(in the rows, 128 means zero)
Known rows:
klode: [122 120 124 131 141 131 132 117 125 117 146 119 144 114 151 119 151 130
 131 121 110 133 152 149 124 113 111]
tribrigros: [123 118 125 130 141 131 132 121 126 117 146 121 143 113 150 119 150 128
 132 120 111 134 151 148 123 114 114]
drumem: [118 129 129 130 140 124 131 110 118 113 145 114 147 108 157 121 152 131
 130 128 109 131 159 147 131 107 110]
skiste: [ 83 125 232 152 126 152 145 115 135 164 182  92 138  66 165 166 115 144
  94 122 119 130 130  90 131 157 142]
tenanak: [122 127 127  99 179 157 106 127 118  66 156 134 139 120 170 157 149 138
  94 185 105  92 132 144  78  63  73]
sofel: [122  86 119 122 107 143 155 132 121 154 145 140 163 124 155 119 142 119
 132 115 126 116 148 214  72 123  97]
drobrol: [118  71 134  51 170 170 121 126 169  37 140 172 113 132 132 154 155 126
  95 166 113 117 142 129  72  60 101]
skitrokam: [123 119 123 130 142 132 131 120 127 117 146 120 143 113 149 118 150 128
 131 119 112 133 150 147 123 115 113]
skedrol: [128 118 122 101 180 165 106 134 126  70 156 139 137 123 165 156 148 137
  97 178 106  93 124 143  71  68  75]
braklo: [110 134 155 124 132 138 130 135 134 150 164 118 145  82 144 127 143 118
 124 129 170 151 112  90 129 159 103]
rike: [111 135 149 135 139 106 174 117 103  83 132 115 195  88 149 127 144 111
 125 130 100 146 149 143 129  94 101]
gebran: [153 121 105 184 150 131 141 105 139  80 159 126 127 139 108 108 124 126
 103  94 110 129 135 145 112 144  93]
furur: [116 137 160 125 139 139 124 145 129 144 151 122 133  76 142 133 138 107
 117 139 166 149 125 109 116 157 104]
kegok: [124 119 127 133 144 129 127 123 118 115 133 120 134 108 148 123 146 122
 128 123 107 135 161 160 117 113 114]
vofel: [184  79 125  88 113 151 122  99 184  58  88 151 130  40 123  95 169 140
 141 107 139 151 200 149  82  97 147]
plebro: [181  80 122  85 110 151 128  92 190  62 101 148 141  45 125  88 173 150
 146 100 143 152 189 132  91  98 145]
mizupar: [136 109 105 106 182  90 138 156 136 128 141 112 130  93 165 119 147 123
 151  73  78 115 111 139 105 113 126]
kliskin: [122 120 125 130 142 130 132 118 125 117 147 120 144 115 151 119 150 130
 131 121 110 133 152 149 124 112 111]

Facts:
bigal: Φ tuzu; τ gistol
brotrem: Φ grestel
brudil: Φ fados; τ plamak
brulan: Φ nomu
dogis: Φ brodo
dredrol: Φ brodo; τ grestel
dreskos: Φ lufla
dritus: Φ grestel; τ voklises
drobrol: Φ klodi; τ brudil
drumem: Φ skiste
dutrum: Φ plepli
flavur: Φ brafer
fludrur: Φ brodo; τ voklises
gebran: Φ zifladul
gistol: Φ gafa
grofastol: Φ tamal; τ voklises
kegok: Φ furur; τ tresos
kidrus: Φ stoflani; τ grimul
klaskon: Φ zifladul; τ grofastol
kliskin: Φ vogemol
klode: Φ fluzu
mastes: Φ skiste; τ gafa
migra: Φ meflos; τ zilom
mitrum: Φ brodo
mizupar: Φ gafa
muton: Φ tisus
niskepom: Φ fados; τ mitrum
niskol: Φ gafa; τ peke
nodeflir: Φ flasker
plamak: Φ tuzu
plebro: Φ klodi; τ brafer
plisko: Φ stoflani
ploklu: Φ gronil
podafek: Φ pleske
potegus: Φ brafer; τ braklo
puze: Φ braklo
rasur: Φ tuzu
rifa: Φ zilom
rike: Φ meflos
rulur: Φ peke
skedrol: Φ braklo; τ plamak
skili: Φ vogemol
skitrokam: Φ sumun
sofel: Φ tuzu; τ plepli
sustor: Φ grestel; τ plisko
sutam: Φ stoflani
tasto: Φ gafa; τ skiste
tenanak: Φ skiste; τ brudil
toflor: Φ fluzu; τ skiste
trabiflun: Φ gafa; τ gistol
tribrigros: Φ kazes
truzestus: Φ fados
vagel: Φ zifladul; τ sumun
vofel: Φ klodi; τ plebro
voklises: Φ meflos; τ fados
vutroflu: Φ zifladul; τ plisko
zepun: Φ furur
zeza: Φ klodi
zibufal: Φ klodi; τ grestel
zostun: Φ grimul; τ meflos

Rows:
No name comes twice in this set of rows, the named rows included.
[155 119 109 186 153 131 136 110 131  79 147 126 118 133 105 113 121 119
 100  95 107 131 143 158 104 146  93] => vagel
[138 108 108 108 183  90 133 162 129 126 128 114 120  89 161 122 144 116
 148  76  76 116 119 151  99 114 128] => niskol
[108  96 200 164 142 155 140 121 127 132 144 105 115  96 158 161 115 142
  98 111  57 114 173 169 103 120 156] => toflor
[112 133 152 139 141 105 169 122  95  81 119 115 186  84 145 131 141 105
 121 132  98 146 157 156 121  94 103] => migra
[114  85 104  84 132 179 150 123 143 117 202 156 192 155 178 139 152 158
 112 152 134  77  86 158  53  78  56] => plamak
[155 172 135 130 140 105 159 160 199 124 182 123 146 138 151  91 136  95
 130 164 112 119 168 171 141 100 144] => grofastol
[137 189 156 131 132  80 207 150 182  92 182 116 209 120 155  94 135  87
 129 168 103 132 158 155 157  78 132] => voklises
[180 142 141 127 113 153 111 120 156 125 134 115 163   4 150  97 157 147
 137 124 196 145 134  93  94 152 111] => brafer
[112 114  93 137 152 188  89 207 102 100 128 116 140 118 131 113 109 129
 158 132  90 237 134 208 146 100 107] => dredrol

Now the same things, written a new way:
Known rows:
stoflani: [133 132  93 129 134 122 175 113 143 130 129 113 129 114 151 121 121 133
 151 166 136 136 129 144 186 136 104 119 182 138 118 130 126 127 128 136
 134]
zeza: [115 152 138 126 116 150 134 113 119 129 150 137 127 103 136 104 111 135
 147 118 102 130 145 117 110 112 135 149  95 116 143 105 121 112  86  89
 123]
klodi: [121 139 109 126 102 136 175 103 132 135 184 127 136 165 131  74 110 158
 189 158  98 130 151 134 133 136 114 131 135 113 121  81 136 109  89  94
 126]
klode: [127 134 134 127 135 133 113 132 124 125 120 131 123 106 128 142 127 120
 111 117 127 131 125 125 123 118 135 134 118 129 133 140 123 125 127 130
 129]
nodeflir: [126 133 135 127 133 133 116 132 124 125 121 131 124 112 129 139 126 122
 114 116 126 131 125 126 123 120 134 133 116 128 133 137 123 125 127 128
 128]
fados: [130 114 105 123 117 121 134 130 132 131 171 122 134 223  80 115 129 141
 120 153 101 140 119 143 126 138 113 119 152 111 101 123 145 111 154 137
 136]
zostun: [133 135 100 112 128 130 117 106 130 135  82 125 131  64 114  90 168 107
  83 107 136  97 115  97  91 134 118 139  96 104 129 183 137 142  90  81
 122]
trabiflun: [127 127 164 115 131 120 105 133 113 136  79  97 167  36 145 147 132 126
 101 145 181  94 145  98  76 172 136 159  60 144 118 105 123 143 111  92
 131]
drumem: [128 135 132 122 134 133 104 134 122 125 121 132 125 131 114 132 121 112
  96 117 121 135 122 128 116 118 138 136 107 125 131 139 130 120 137 138
 134]
toflor: [128 130 147 106 130 152 135 138 121 123  91 143 130 168 136  99 119  97
 117 125 143 110 134 136 123 116 143 127 107 148 135 163 133 141 126 135
 135]
gistol: [115 119 165 121 133 122  97 141 113 136 115  75 166  19 130 205 154 145
  86 155 154 118 136 103  94 166 123 164  87 135 111 107 105 123 128  83
 129]
zilom: [127 124  88 142 118 119 152 112 130 129 163 119 114 166 105 183 149 177
 137 161 108 137 115 103 148 134  91 113 186 109 109 112 136 137 142 122
 128]
plisko: [133 146 132 146 142 142 116 124 130 122 111 117  93  49 134 200 123 156
 115 133 124 128 112 109 181 103 109 132 144 145 131 147 113 104 110 132
 131]
bigal: [122 127 155 133 125 121  94 148 145 143  84 180 122  46 200  83 107 122
 101 160 141  89 132 111  69 173 170 145 110 112 135 199 120 146 110 125
 118]
rike: [128 134 135 119 134 132 102 135 120 125 127 136 125 138 108 130 119 112
  96 116 119 134 123 126 107 120 142 135 101 124 129 142 133 119 138 140
 133]
grofastol: [129 134 132 125 131 135 117 129 125 128 111 134 122 114 123 130 135 117
 111 114 129 122 122 122 122 117 129 132 114 129 133 144 127 131 117 122
 128]
dutrum: [126 133 135 129 133 132 115 132 125 126 120 130 125 111 130 142 127 122
 112 115 128 131 125 124 121 119 134 133 118 127 134 136 123 126 125 127
 128]
sustor: [145 154 132 136 140 141 120 116 129 123  77 138  90  65 152 144 103 132
 129 124 151 104 122 107 163 109 122 128 113 151 139 143 130 121  94 137
 132]

Rows:
No name comes twice in this set of rows, the named rows included.
[125 162 141 123 122 143 139 117 121 137 139 156 148 112 141  66  87 112
 170  91 122 127 149 150 101 115 138 143  66 113 155  88 133 111  62 112
 120] => drobrol
[122 107 123 165 111 117 132 144 155 150 140 179 108 140 164 105 109 142
 152 163 120 116 119 160 123 159 123 110 209 109 116 132 133 150 126 134
 119] => tuzu
[129 117  71 113 117 117 138 108 139 138 152 100 139 137  75 110 175 141
  90 157  97 128 108 120 119 148  91 128 157  91  97 166 142 113 131  91
 130] => meflos
[118 121 150 163 124 132  96 152 140 144 112 185 100  82 165 132 113 121
 110 123 123 117 114 146 104 135 141 128 162 113 137 153 118 151 115 128
 117] => rasur
[132 138 140 124 137 124  96 146 121 131 135 143 147 166  95 115 105  99
 106  93 122 146 122 161 100 119 144 132  87 113 135 124 140 106 132 163
 131] => brudil
[115 151 109 138 116 134 129  86 110 116 134 164  90 124 154  68 106 103
 149  92 110 131 156  83  80 108 158 147 105 126 146  61 131 170 105  74
 128] => zibufal
[127 114 133 154 130 136 132 147 117 104 172 104 138 140 108 231 148 170
 109  85 113 117 116 104 160 124 134 117 138 130 163 131 113 104 140 124
 114] => mitrum
[113  93 147 132 111 144 163 143 115 133 143  88 155 203 105 186 145 137
 143 173 151 126 138 167 152 145  86 120 190 162  93  62 124 158 147  95
 143] => gafa

Now the same things, written a new way:
Known rows:
nodeflir: [136 115 137 145 151 132 118 136 137 146 141 127 109 118 120 121 121 141
 127 126 129 134 114 117 128 128 135 125 141 129]
drobrol: [114 111 121 172 193 186 134 125 131 162 149 121 140 115 115 141 114 165
 117 112 138 145  61 159 218  55 137 151  87 165]
dreskos: [122 129 117 139 134 135 139 136 139 149 135 134 109 131 127 125 110 144
 124 125 122 124 106 119 125 123 141 117 130 136]
tuzu: [161 131 153 148 126 123 147 166 112 114 118 115 134 135 121 106  95 135
 117 101 133 165  89  89 126 118 108 108 167  66]
grofastol: [148 109 123 138 149 134 124 117 143 125 138 128 116 129 146 101 120 147
 131 148 140 167 105 123 118 140 125 120 134 170]
dredrol: [125 119 100 138 128 149  40 121 156 171 168 126  71 107 107 120  99 148
 161 144 115 115 157 112 121 148 162 141 115 182]
voklises: [149 111 117 128 151 129 126 120 141 124 129 121 111 143 144  97 124 154
 133 150 137 163 107 130 113 142 130 114 136 174]
rike: [121 123 113 132 133 143 130 139 145 141 134 129 107 120 112 117 117 147
 110 126 131 135 120 125 120 136 147 129 139 131]
zibufal: [ 89 117 123 177 167 174  70 116 145 166 164 112 119 115  92  98 105 130
 118 121 139 157  54 167 183  73 124 175 100 130]
tribrigros: [156 138 132 154 160 116 130 134 172 175 139 142  81 161 142 124 115 140
 143 111 124 122  97 101 133 102 130 109 118 123]
puze: [136 116 132 144 153 131 115 135 140 147 141 130 113 116 117 120 121 141
 125 128 124 136 114 121 124 130 137 129 141 126]
klodi: [121 107 150 208 155 162 135 113 142 186 128 123 120 145 132 128 125 112
 154 115 138 131  49 152 172  42  92 158 112 138]
zeza: [103 108 131 181 175 164 111 109 137 164 138 117 126 122 104 117 138 136
  98 121 138 153  55 177 179  76 136 174 105 143]
tamal: [144 112 150 179 120 134 126 135 127 140 131 139 137 103 129 126 116 114
 152 124 142 127 116 120 118 117 116 121 151 122]
grestel: [141 127 133 179 127 105  68 139 101 138 146 137 144 107 122 103  85 115
 168 129 136 110 105 131 135 114 132  87 145 116]
vutroflu: [154 133 166 122 159 124 124 117 147 151 133 109  61 130 130 151 116 160
 103 124 112 121 118  65 137 131 133 129 124 156]
sustor: [133 134 174 132 147 135 132 124 141 142 135 122 102 100 112 137 125 147
  86 131 123 133 120  99 125 129 132 133 134 143]
gistol: [ 84 130 132 109 223 113 149 132 166 124 194 181 121 110 129 115 142 119
 127 143 120 114 121 143 116 162 100 106 142 100]

Rows:
No name comes twice in this set of rows, the named rows included.
[ 93 108  79 139 207 143 180 137 169 137 210 201 119 104 168 145 137 123
 118 112 131 115  91 101 119 204 120 156 146  97] => tasto

Now the same things, written a new way:
Known rows:
voklises: [139 114 128 106  85 113  86  80 123  98 149  37 120  83 137 144 101 170
 129 118 107  67 137 134 111 128 149 122  97 136 129]
tuzu: [156 158 115  94 107 133 150 155 122 134 151 135 129 108 148 109 143 123
 140 162 102  72  51 145 127  75 109 156 120 133 143]
drobrol: [106 142 154 165 135 149 143 113 117  94  79  97 112 144 101 109 131 206
  79 114  98 141 134 157  86 170 119 168 118 132 111]
kegok: [101 136 114 137 113 134 124 108 125 110 153  93 124 118 124 133 112 137
 119 141 119 132 126 140  97 122 131 130 120 115 150]
flavur: [130 147 123 127 115 127 132 145 124 115 140 104 131 116 125 131 112 118
 133 151 116 130 141 133 135 124 128 116 112 113 134]
klaskon: [ 82 125  95 112 124 156  80  83 138 115 157  74 131 133 167 124  66 128
 140 120 109 128 185 108 121 152 124 121 135 125 131]
sustor: [ 96 117 121 120 102 141 115 119 131 123 176  89 122 105 129 102 106 137
  99 171 110 156 129 175  81 138 106 116 146 102 159]
gebran: [101 141 102 113 133 154  99 128 139 121 145 101 139 140 164 120  68  98
 151 135 106 144 198 102 155 152 116 108 133 117 120]
tenanak: [102 128 114 136 118 145 147 108 133  87 146  87 126 135 108 137 132 140
  94 125  88 120 155 128  91 119 117 144 145 121 149]
drumem: [128 146 121 129 115 126 132 145 126 112 141 104 130 115 125 131 111 116
 133 150 113 130 144 134 134 123 129 115 111 111 135]
skiste: [121 158 126 124 127 135 132 126 125 144 137 131 126 143 129 156 132 119
 146 139 161 114  79  97 123  80 135 135  94 135 121]
gafa: [174 153 143 118 135 142 137 135  85 134 147 115 132 106 138 184 130 154
 104 187 161 153  88  99 140 106 120  96 156 167 190]
fludrur: [118 101 155 125  69  93 108  93 142  95 158  24 114  93  76 170 124 146
 112 128 139  99 159 136  83 104 165  95  72  98 113]
rasur: [144 163  85 125 103 117 150 156 119 100 151 125 132  89 142 101 130 112
 149 149  71  81  93 167 135 103 122 152 112 112 160]
bigal: [110 170  90 122 112 133 163 109 127  81 158  97 122  98 163  96 104 150
 155 174  89  89  85 170  69  84 158 183 115  86 200]
tamal: [143 144 149  97 118 142 132 144 128 148 140 118 127 132 133 136 129 131
 125 164 143 116  92 113 126  93 113 123 121 136 119]
tasto: [122 163  88 182 142 127 131  80  74  93 153 106 127 102 126 208 120 157
 115 144 161 167 105 102 113 123 159 114 134 152 227]
meflos: [139 143 145  99 116 141 132 145 129 146 142 118 126 132 133 135 127 126
 127 162 141 118  96 116 124  93 115 123 120 132 120]

Rows:
No name comes twice in this set of rows, the named rows included.
[168 157 117 150 134 125 138 136  79  99 146 102 137  87 132 185 113 147
 108 177 135 168 137 117 151 139 134  87 151 149 210] => mizupar
[144 156 183 125 131 144 129 148 115 152  81 126 116 139 126 111 127 185
 113 152 149 136  80 142 119 140 116 145  95 143  83] => klodi
[110 129 118 133 120 146 148 112 132  88 141  87 125 135 107 138 133 142
  93 127  87 117 155 125  99 120 115 141 144 126 147] => skedrol
[117 138 130  83 133 166 102 131 140 154 145 114 135 154 168 125  89 111
 143 149 133 129 145  87 144 119 104 115 140 139 107] => zifladul

